Here is a tiny trained network, its code and every weight. The questions are about switching its units off for an input and a target symbol, where a switched-off unit gives its printed mean instead of its output.

import numpy as np


def w(rows, s, z=0):
    codes = np.array(rows[::2]) - 128.0
    scale = np.full(codes.shape[1], s)
    scale[-1] = z or s
    return codes * scale


def f(y):
    return y / 2 * (1 + np.tanh(0.7978845608 * (y + 0.044715 * y**3)))


def softmax(a):
    e = np.exp(a - a.max(-1, keepdims=True))
    return e / e.sum(-1, keepdims=True)


def log_softmax(a):
    a = a - a.max(-1, keepdims=True)
    return a - np.log(np.exp(a).sum(-1, keepdims=True))


def net(x, mask):
    ids = ['ΛΩαβγδεηθμξτφ'.index(c) for c in x.split()]
    T = len(ids)
    res = E[ids] + P[:T]
    u = 0
    for l in range(2):
        q, k, v = (res @ M[l].T for M in (Q, K, V))
        z = softmax(np.where(np.tri(T) > 0, q @ k.T / 3**0.5, -1e9)) @ v
        res = res + np.where(mask[u], z, O[l][:, -1]) @ O[l][:, :-1]
        u += 1
        y = f(res @ A[l][:, :-1].T + A[l][:, -1])
        res = res + np.where(mask[u : u + 12], y, B[l][:, -1]) @ B[l][:, :-1]
        u += 12
    return log_softmax(res[-1] @ U[:, :-1].T + U[:, -1])


Q, K, V, O, A, B = {}, {}, {}, {}, {}, {}
E = w([
[94,136,116],'Λ',
[103,169,113],'Ω',
[82,248,130],'α',
[92,113,184],'β',
[149,201,112],'γ',
[136,89,134],'δ',
[151,135,161],'ε',
[100,156,123],'η',
[96,114,99],'θ',
[119,154,110],'μ',
[200,111,54],'ξ',
[116,194,93],'τ',
[150,94,147],'φ',
],0.017)
P = w([
[253,224,179],'0',
[237,224,199],'1',
[235,235,214],'2',
[210,236,221],'3',
[225,225,231],'4',
[222,226,238],'5',
[212,220,241],'6',
[204,211,247],'7',
[203,202,213],'8',
[196,206,242],'9',
[203,211,228],'10',
[189,206,229],'11',
[192,188,231],'12',
],0.0041)
Q[0] = w([
[173,160,211],'0.h0',
[88,9,84],'0.h0',
[73,181,169],'0.h0',
],0.014)
K[0] = w([
[73,81,158],'0.h0',
[247,157,110],'0.h0',
[82,109,213],'0.h0',
],0.016)
V[0] = w([
[190,241,132],'0.h0',
[218,118,250],'0.h0',
[110,128,17],'0.h0',
],0.011)
O[0] = w([
[154,118,118,255],'0.h0',
[62,139,164,190],'0.h0',
[62,255,32,69],'0.h0',
],0.0042,0.0083)
A[0] = w([
[182,161,179,72],'0.n0',
[155,198,115,124],'0.n1',
[202,164,144,49],'0.n2',
[34,94,107,28],'0.n3',
[144,223,105,27],'0.n4',
[167,28,149,37],'0.n5',
[226,1,136,210],'0.n6',
[144,55,132,13],'0.n7',
[91,20,91,1],'0.n8',
[136,180,137,8],'0.n9',
[76,49,62,255],'0.n10',
[26,26,230,13],'0.n11',
],0.0095,0.0069)
B[0] = w([
[22,97,100,165],'0.n0',
[62,23,196,227],'0.n1',
[152,152,31,133],'0.n2',
[29,56,189,96],'0.n3',
[65,118,182,164],'0.n4',
[91,245,187,115],'0.n5',
[177,198,80,254],'0.n6',
[25,211,207,99],'0.n7',
[94,168,98,107],'0.n8',
[1,63,205,105],'0.n9',
[221,223,182,150],'0.n10',
[135,66,90,138],'0.n11',
],0.0086,0.0039)
Q[1] = w([
[39,133,23],'1.h0',
[144,173,56],'1.h0',
[147,6,133],'1.h0',
],0.014)
K[1] = w([
[113,249,161],'1.h0',
[190,175,168],'1.h0',
[95,68,206],'1.h0',
],0.011)
V[1] = w([
[47,247,228],'1.h0',
[137,2,132],'1.h0',
[91,22,252],'1.h0',
],0.0071)
O[1] = w([
[106,2,252,91],'1.h0',
[174,172,81,60],'1.h0',
[123,238,237,1],'1.h0',
],0.0067,0.0065)
A[1] = w([
[57,50,148,168],'1.n0',
[138,45,216,36],'1.n1',
[206,203,65,10],'1.n2',
[110,50,106,129],'1.n3',
[87,251,73,177],'1.n4',
[208,119,149,94],'1.n5',
[147,213,158,160],'1.n6',
[85,127,79,153],'1.n7',
[42,119,140,2],'1.n8',
[138,231,176,133],'1.n9',
[86,75,128,106],'1.n10',
[181,140,128,68],'1.n11',
],0.011,0.0077)
B[1] = w([
[166,194,97,209],'1.n0',
[75,105,102,155],'1.n1',
[91,154,179,254],'1.n2',
[210,201,78,136],'1.n3',
[183,32,162,214],'1.n4',
[5,138,71,178],'1.n5',
[86,112,174,169],'1.n6',
[165,161,186,170],'1.n7',
[191,88,29,146],'1.n8',
[105,44,133,162],'1.n9',
[118,171,56,135],'1.n10',
[96,117,139,150],'1.n11',
],0.011,0.0058)
U = w([
[135,199,161,255],'Λ',
[150,172,157,5],'Ω',
[94,135,88,218],'α',
[128,91,181,128],'β',
[114,144,109,10],'γ',
[138,247,157,99],'δ',
[132,112,108,9],'ε',
[145,123,133,77],'η',
[180,129,57,202],'θ',
[137,131,126,44],'μ',
[174,124,119,12],'ξ',
[135,182,154,144],'τ',
[71,172,69,69],'φ',
],0.012,0.003)

Each question gives the input, a string of symbols that net reads in full, and the target symbol t.
The units are the heads (3 rows each of Q, K, V and O) and the neurons (one row each of A and B). Each row of codes is followed by its name. A weight is (code - 128) times the scale printed after its matrix; where a second scale follows, it is the last column's (O, A, B and U).
mask holds one flag per unit, layer by layer, with each layer's heads first. A switched-off unit (its flag False) gives its mean, the last column of its rows in O or B, instead of its output. The means were averaged over made-up inputs and are rounded, as every weight is.
A unit's drop is (log p(t) with every unit on - log p(t) with that unit switched off) / (log p(t) with every unit on - log p(t) with every unit switched off).
The circuit of an input: a set's keep is (log p(t) with only the set's units on - log p(t) with every unit switched off) / (log p(t) with every unit on - log p(t) with every unit switched off). Starting from the 12 units with the biggest drops (on a tie, the unit counted first), units are removed one at a time, each time the one whose removal leaves the highest keep (on an exact tie, the one counted first), for as long as the keep stays at least 0.8.
circuit, biggest first: the units of the circuit, biggest drop first
top k neurons: the k neurons with the biggest drops, biggest first
k most important neurons of layer l: the k neurons of layer l with the biggest drops, biggest first
drop when u is switched off: that unit's drop, to one decimal
input α α α, target φ: top 3 neurons => 1.n1, 1.n0, 1.n10
input μ τ ξ ε, target θ: circuit, biggest first => 1.h0, 0.n2
input β τ Λ, target β: top 2 neurons => 0.n11, 1.n9
input γ ξ η μ ξ δ δ τ, target θ: circuit, biggest first => 1.h0, 0.n6
input α ξ φ μ η, target θ: circuit, biggest first => 1.h0, 0.n6, 1.n2, 0.n1
input β β η τ φ, target β: top 3 neurons => 1.n9, 0.n11, 1.n6
input δ ξ δ τ ξ τ α, target θ: circuit, biggest first => 0.n6, 1.h0
input γ β α θ, target β: top 3 neurons => 0.n11, 0.n10, 1.n9
input α μ τ α γ μ μ β β α Λ Ω Ω, target β: top 4 neurons => 0.n11, 1.n9, 1.n0, 1.n6
input α β α Ω Ω ε η β τ, target β: top 2 neurons => 0.n11, 1.n9
input η γ τ τ β η Λ, target β: circuit, biggest first => 1.h0, 1.n9, 0.h0
input β Λ δ β α η ε, target β: circuit, biggest first => 1.h0, 0.h0, 1.n9
input Λ ξ α, target θ: 3 most important neurons of layer 1 => 1.n4, 1.n8, 1.n2
input θ ξ ε, target θ: top neuron => 0.n10
input δ α γ Λ η ξ τ η Λ, target θ: 3 most important neurons of layer 0 => 0.n6, 0.n1, 0.n4
input α θ α, target φ: top neuron => 0.n10
input ξ η ε Ω, target θ: circuit, biggest first => 1.h0, 0.n6, 1.n2
input τ δ η β η, target β: 3 most important neurons of layer 1 => 1.n9, 1.n0, 1.n6
input α τ ξ η φ ξ τ α τ, target θ: 3 most important neurons of layer 1 => 1.n2, 1.n3, 1.n6
input Ω δ ξ τ ε δ α ξ Ω τ Ω, target θ: top 2 neurons => 0.n6, 1.n2
input τ η α α μ τ α τ ξ Λ, target θ: most important neuron of layer 0 => 0.n6
input θ η α ξ α ξ μ θ μ, target θ: 2 most important neurons of layer 0 => 0.n6, 0.n10
input ξ η Ω μ α ξ μ, target θ: drop when 0.n6 is switched off => 0.4
input θ α η ξ η, target θ: drop when 1.n2 is switched off => 0.3
input τ α α δ ε μ ε β η β Λ τ, target β: drop when 1.n3 is switched off => 0.1
input η Ω μ β Λ η η η, target β: drop when 1.n4 is switched off => -0.2
input γ γ ε β τ θ μ τ τ Λ α, target β: most important neuron of layer 0 => 0.n11
